Below are the code and all the weights of a small trained network. Each question names an input and a target symbol and asks about switching units off, where a switched-off unit gives its printed mean instead of its output.

import numpy as np


def w(rows, s, z=0):
    codes = np.array(rows[::2]) - 128.0
    scale = np.full(codes.shape[1], s)
    scale[-1] = z or s
    return codes * scale


def f(y):
    return np.maximum(y, 0)


def softmax(a):
    e = np.exp(a - a.max(-1, keepdims=True))
    return e / e.sum(-1, keepdims=True)


def log_softmax(a):
    a = a - a.max(-1, keepdims=True)
    return a - np.log(np.exp(a).sum(-1, keepdims=True))


def net(x, mask):
    ids = ['ΛΠαεημσω'.index(c) for c in x.split()]
    T = len(ids)
    res = E[ids] + P[:T]
    r = res
    for j in range(2):
        rows = slice(3 * j, 3 * j + 3)
        q, k, v = (r @ M[0][rows].T for M in (Q, K, V))
        z = softmax(np.where(np.tri(T) > 0, q @ k.T / 3**0.5, -1e9)) @ v
        o = O[0][rows]
        res = res + np.where(mask[j], z, o[:, -1]) @ o[:, :-1]
    y = f(res @ A[0][:, :-1].T + A[0][:, -1])
    res = res + np.where(mask[2:14], y, B[0][:, -1]) @ B[0][:, :-1]
    return log_softmax(res[-1] @ U[:, :-1].T + U[:, -1])


Q, K, V, O, A, B = {}, {}, {}, {}, {}, {}
E = w([
[153,178,108,159],'Λ',
[93,73,182,97],'Π',
[100,95,150,136],'α',
[41,78,214,95],'ε',
[92,99,185,132],'η',
[148,60,113,86],'μ',
[167,99,170,124],'σ',
[143,184,249,60],'ω',
],0.016)
P = w([
[167,125,110,128],'0',
[67,210,67,20],'1',
[184,28,142,188],'2',
[114,210,63,58],'3',
[228,139,169,158],'4',
[146,180,121,17],'5',
[197,14,199,130],'6',
[195,200,145,5],'7',
[167,6,254,125],'8',
[158,152,109,60],'9',
],0.0083)
Q[0] = w([
[109,148,72,126],'H1',
[189,177,83,148],'H1',
[114,94,249,112],'H1',
[104,102,118,89],'H2',
[128,95,162,186],'H2',
[153,142,152,118],'H2',
],0.015)
K[0] = w([
[80,117,65,152],'H1',
[107,173,127,176],'H1',
[180,104,164,97],'H1',
[126,176,142,170],'H2',
[160,83,138,9],'H2',
[148,123,105,142],'H2',
],0.014)
V[0] = w([
[194,168,155,126],'H1',
[95,136,81,246],'H1',
[8,131,124,72],'H1',
[193,88,112,66],'H2',
[126,89,54,134],'H2',
[131,50,127,119],'H2',
],0.012)
O[0] = w([
[254,174,148,126,170],'H1',
[98,4,204,85,12],'H1',
[28,150,85,196,104],'H1',
[165,8,88,36,163],'H2',
[66,63,56,152,91],'H2',
[89,29,159,133,145],'H2',
],0.0078,0.012)
A[0] = w([
[83,156,121,125,92],'N1',
[94,166,109,5,238],'N2',
[8,142,74,107,135],'N3',
[153,90,81,86,91],'N4',
[137,187,145,121,114],'N5',
[98,103,104,109,28],'N6',
[180,180,109,123,103],'N7',
[120,174,81,160,123],'N8',
[94,128,158,89,68],'N9',
[91,242,87,154,33],'N10',
[127,114,89,138,2],'N11',
[131,135,181,246,174],'N12',
],0.011,0.0062)
B[0] = w([
[219,142,114,131,138],'N1',
[153,183,32,142,242],'N2',
[242,227,158,51,157],'N3',
[165,135,170,198,155],'N4',
[116,101,105,138,207],'N5',
[224,175,89,220,129],'N6',
[109,182,115,175,252],'N7',
[159,105,99,55,159],'N8',
[215,77,137,140,132],'N9',
[130,27,190,59,186],'N10',
[197,192,48,255,128],'N11',
[58,160,228,143,151],'N12',
],0.0071,0.011)
U = w([
[15,161,228,219,224],'Λ',
[68,120,164,171,82],'Π',
[17,174,16,69,254],'α',
[137,24,87,171,96],'ε',
[55,178,235,113,31],'η',
[205,54,251,158,95],'μ',
[98,254,123,238,142],'σ',
[135,173,70,227,42],'ω',
],0.0055,0.0046)

Each question gives the input, a string of symbols that net reads in full, and the target symbol t.
The units are the heads (3 rows each of Q, K, V and O) and the neurons (one row each of A and B). Each row of codes is followed by its name. A weight is (code - 128) times the scale printed after its matrix; where a second scale follows, it is the last column's (O, A, B and U).
mask holds one flag per unit, heads first, then neurons. A switched-off unit (its flag False) gives its mean, the last column of its rows in O or B, instead of its output. The means were averaged over made-up inputs and are rounded, as every weight is.
A unit's drop is (log p(t) with every unit on - log p(t) with that unit switched off) / (log p(t) with every unit on - log p(t) with every unit switched off).
The circuit of an input: a set's keep is (log p(t) with only the set's units on - log p(t) with every unit switched off) / (log p(t) with every unit on - log p(t) with every unit switched off). Starting from the 12 units with the biggest drops (on a tie, the unit counted first), units are removed one at a time, each time the one whose removal leaves the highest keep (on an exact tie, the one counted first), for as long as the keep stays at least 0.8.
circuit, biggest first: the units of the circuit, biggest drop first
unit that matters most: the unit with the biggest drop
k most important neurons: the k neurons with the biggest drops, biggest first
heads that matter: for each layer, one digit per head in row order, 1 if its drop is at least 0.15 and else 0, layers parted by /
drop of u: that unit's drop, to one decimal
input Λ η σ α Π ω μ, target σ: heads that matter	10
input α η η ε ε, target Λ: circuit, biggest first	[H2; N12; H1]
input η σ Π α Λ ε ω η η, target σ: heads that matter	10
input η Π η σ σ ω ω α σ, target σ: circuit, biggest first	[H1; N7]
input σ σ η ε ω Π ε, target σ: heads that matter	10
input Λ ω σ α ω η α, target σ: heads that matter	11
input η Λ α, target Λ: circuit, biggest first	[H2; N12; H1]
input ε η Λ, target Λ: heads that matter	11
input Λ η σ Λ η, target μ: circuit, biggest first	[H1]
input ε σ Π η α, target Λ: circuit, biggest first	[H1; N12; N2]
input μ σ η μ σ, target μ: 2 most important neurons	[N2; N4]
input μ Λ Π Λ Λ ω, target α: 4 most important neurons	[N10; N8; N2; N5]
input σ Λ Λ, target μ: 2 most important neurons	[N2; N7]
input μ Λ η, target ε: circuit, biggest first	[H2]
input μ Π α σ μ σ α ω α, target σ: 2 most important neurons	[N7; N12]
input η η α Λ σ ω Π, target σ: 2 most important neurons	[N10; N7]
input σ Π Λ ω σ ω Π, target σ: drop of H1	0.8
input μ σ Λ ω σ σ η ω ε, target σ: drop of H1	1.0
input α σ Π σ ω Λ η, target σ: drop of H1	1.4
input Π σ σ σ η, target μ: drop of N7	0.2
input ω σ Π α Π ε ε Λ η, target Λ: unit that matters most	N12
